Below are the code and all the weights of a small trained network. Each question names an input and a target symbol and asks about switching units off, where a switched-off unit gives its printed mean instead of its output.

import numpy as np


def w(rows, s, z=0):
    codes = np.array(rows[::2]) - 128.0
    scale = np.full(codes.shape[1], s)
    scale[-1] = z or s
    return codes * scale


def norm(h):
    return h / np.sqrt((h * h).mean(-1, keepdims=True) + 1e-5)


def f(y):
    return y / 2 * (1 + np.tanh(0.7978845608 * (y + 0.044715 * y**3)))


def softmax(a):
    e = np.exp(a - a.max(-1, keepdims=True))
    return e / e.sum(-1, keepdims=True)


def log_softmax(a):
    a = a - a.max(-1, keepdims=True)
    return a - np.log(np.exp(a).sum(-1, keepdims=True))


def net(x, mask):
    ids = ['Θαβδσφψω'.index(c) for c in x.split()]
    T = len(ids)
    res = E[ids] + P[:T]
    r = norm(res)
    for j in range(3):
        rows = slice(2 * j, 2 * j + 2)
        q, k, v = (r @ M[0][rows].T for M in (Q, K, V))
        z = softmax(np.where(np.tri(T) > 0, q @ k.T / 2**0.5, -1e9)) @ v
        o = O[0][rows]
        res = res + np.where(mask[j], z, o[:, -1]) @ o[:, :-1]
    y = f(norm(res) @ A[0][:, :-1].T + A[0][:, -1])
    res = res + np.where(mask[3:27], y, B[0][:, -1]) @ B[0][:, :-1]
    return log_softmax(norm(res)[-1] @ U[:, :-1].T + U[:, -1])


Q, K, V, O, A, B = {}, {}, {}, {}, {}, {}
E = w([
[113,81,105,180,135,143],'Θ',
[114,80,68,96,152,103],'α',
[123,198,144,161,94,4],'β',
[159,161,137,130,208,90],'δ',
[135,140,139,139,84,38],'σ',
[176,102,154,105,110,165],'φ',
[210,133,117,158,171,76],'ψ',
[143,123,78,208,113,78],'ω',
],0.025)
P = w([
[74,195,2,220,92,131],'0',
[148,148,52,201,77,115],'1',
[151,116,102,176,39,90],'2',
[158,112,135,169,90,83],'3',
[151,111,161,170,132,79],'4',
[147,108,182,164,169,74],'5',
[135,105,201,165,196,68],'6',
[132,115,210,171,220,53],'7',
],0.0078)
Q[0] = w([
[144,219,74,96,109,166],'H0',
[252,91,170,214,127,129],'H0',
[181,88,98,192,137,52],'H1',
[169,111,153,214,139,64],'H1',
[122,109,167,73,114,52],'H2',
[123,163,97,85,121,131],'H2',
],0.013)
K[0] = w([
[197,209,187,98,113,147],'H0',
[73,4,157,120,179,155],'H0',
[123,79,187,40,127,197],'H1',
[110,50,173,115,130,183],'H1',
[146,159,145,133,115,137],'H2',
[126,138,142,165,128,103],'H2',
],0.016)
V[0] = w([
[104,107,108,82,146,87],'H0',
[74,52,118,141,142,200],'H0',
[117,119,87,7,137,181],'H1',
[153,130,94,98,161,27],'H1',
[132,138,81,215,87,68],'H2',
[128,141,51,132,162,4],'H2',
],0.011)
O[0] = w([
[104,116,123,99,163,47,124],'H0',
[3,86,129,151,130,178,175],'H0',
[69,12,120,146,217,114,97],'H1',
[159,188,23,116,161,27,97],'H1',
[99,50,7,96,104,141,254],'H2',
[54,16,104,41,2,242,217],'H2',
],0.0071,0.009)
A[0] = w([
[83,172,110,174,74,107,135],'N0',
[127,142,118,161,178,90,167],'N1',
[134,43,116,106,52,135,225],'N2',
[170,195,161,133,69,133,55],'N3',
[103,193,169,84,130,115,145],'N4',
[179,162,132,128,142,96,3],'N5',
[151,79,116,115,152,138,194],'N6',
[154,249,150,69,156,137,184],'N7',
[133,113,109,84,49,227,33],'N8',
[175,151,199,102,148,101,148],'N9',
[143,118,154,60,125,121,21],'N10',
[117,80,121,84,100,174,134],'N11',
[144,112,179,108,124,183,55],'N12',
[108,80,172,119,127,83,97],'N13',
[118,141,52,130,113,92,72],'N14',
[136,165,119,56,155,128,55],'N15',
[131,76,128,155,162,227,129],'N16',
[155,92,86,77,149,140,110],'N17',
[203,125,132,132,93,173,33],'N18',
[91,120,95,101,22,147,133],'N19',
[86,155,156,155,89,106,131],'N20',
[120,9,162,101,100,150,66],'N21',
[60,108,144,175,116,171,150],'N22',
[124,170,124,161,141,76,125],'N23',
],0.019,0.0049)
B[0] = w([
[184,96,97,67,134,152,158],'N0',
[115,127,166,152,144,168,143],'N1',
[87,124,194,162,126,190,254],'N2',
[161,84,92,79,162,84,135],'N3',
[146,72,53,219,227,99,128],'N4',
[101,164,156,160,141,77,131],'N5',
[117,176,102,125,126,127,169],'N6',
[82,88,213,111,204,227,134],'N7',
[255,119,253,113,130,185,192],'N8',
[112,166,62,65,51,107,147],'N9',
[130,91,133,134,52,158,128],'N10',
[73,116,93,192,126,93,189],'N11',
[133,121,48,167,75,166,146],'N12',
[98,105,128,170,156,138,155],'N13',
[50,186,83,86,50,151,165],'N14',
[111,164,119,16,113,144,129],'N15',
[142,72,193,99,132,129,193],'N16',
[138,159,235,205,135,113,161],'N17',
[77,149,64,149,181,116,145],'N18',
[118,110,162,166,251,68,222],'N19',
[181,163,154,108,173,156,141],'N20',
[119,149,88,82,217,82,216],'N21',
[152,170,170,146,203,30,181],'N22',
[57,97,152,126,132,181,137],'N23',
],0.0098,0.021)
U = w([
[180,103,199,147,186,135,128],'Θ',
[9,111,77,132,150,102,119],'α',
[156,127,26,59,157,65,254],'β',
[78,197,183,52,107,196,73],'δ',
[130,89,190,96,19,70,115],'σ',
[186,112,65,53,173,245,74],'φ',
[187,223,72,179,126,91,121],'ψ',
[108,89,105,183,44,186,127],'ω',
],0.014,0.0062)

Each question gives the input, a string of symbols that net reads in full, and the target symbol t.
The units are the heads (2 rows each of Q, K, V and O) and the neurons (one row each of A and B). Each row of codes is followed by its name. A weight is (code - 128) times the scale printed after its matrix; where a second scale follows, it is the last column's (O, A, B and U).
mask holds one flag per unit, heads first, then neurons. A switched-off unit (its flag False) gives its mean, the last column of its rows in O or B, instead of its output. The means were averaged over made-up inputs and are rounded, as every weight is.
A unit's drop is (log p(t) with every unit on - log p(t) with that unit switched off) / (log p(t) with every unit on - log p(t) with every unit switched off).
The circuit of an input: a set's keep is (log p(t) with only the set's units on - log p(t) with every unit switched off) / (log p(t) with every unit on - log p(t) with every unit switched off). Starting from the 12 units with the biggest drops (on a tie, the unit counted first), units are removed one at a time, each time the one whose removal leaves the highest keep (on an exact tie, the one counted first), for as long as the keep stays at least 0.8.
units of the circuit, in order: the units of the circuit, biggest drop first
top k neurons: the k neurons with the biggest drops, biggest first
which heads matter: for each layer, one digit per head in row order, 1 if its drop is at least 0.15 and else 0, layers parted by /
input δ φ φ ψ δ ψ δ, target δ: which heads matter : 101
input φ σ δ ω β ω σ δ, target α: units of the circuit, in order : [N8]
input φ β φ φ α σ φ φ, target δ: which heads matter : 001
input δ ω ψ δ δ α, target α: which heads matter : 010
input φ ω ψ φ φ, target β: units of the circuit, in order : [H2, N2, N9]
input α δ α ψ β, target α: which heads matter : 010
input δ ω α β, target α: units of the circuit, in order : [H1, H2]
input φ φ δ δ σ, target σ: units of the circuit, in order : [H2, N21, N19, N9]
input φ ω σ Θ α φ, target α: top 2 neurons : [N8, N21]
input β δ Θ φ ψ φ φ, target β: top 2 neurons : [N2, N8]
input δ ω ω β δ ω, target ω: which heads matter : 111
input α φ φ δ φ φ φ, target δ: top 4 neurons : [N9, N19, N11, N7]
input σ ψ ω, target ω: top 3 neurons : [N21, N14, N22]
input σ ω ω δ δ ω ω δ, target δ: which heads matter : 010
input σ φ φ σ ψ, target ψ: which heads matter : 101
input δ ω ω ψ φ β φ, target φ: top 3 neurons : [N19, N12, N21]
input β ψ β, target β: which heads matter : 110
input σ α σ δ, target α: which heads matter : 010
input φ ω σ δ δ δ, target β: top neuron : [N2]
input σ δ φ δ α σ φ, target α: top neuron : [N21]
input ψ σ ψ, target ψ: which heads matter : 111
input φ ω δ δ δ, target β: top 3 neurons : [N21, N2, N8]
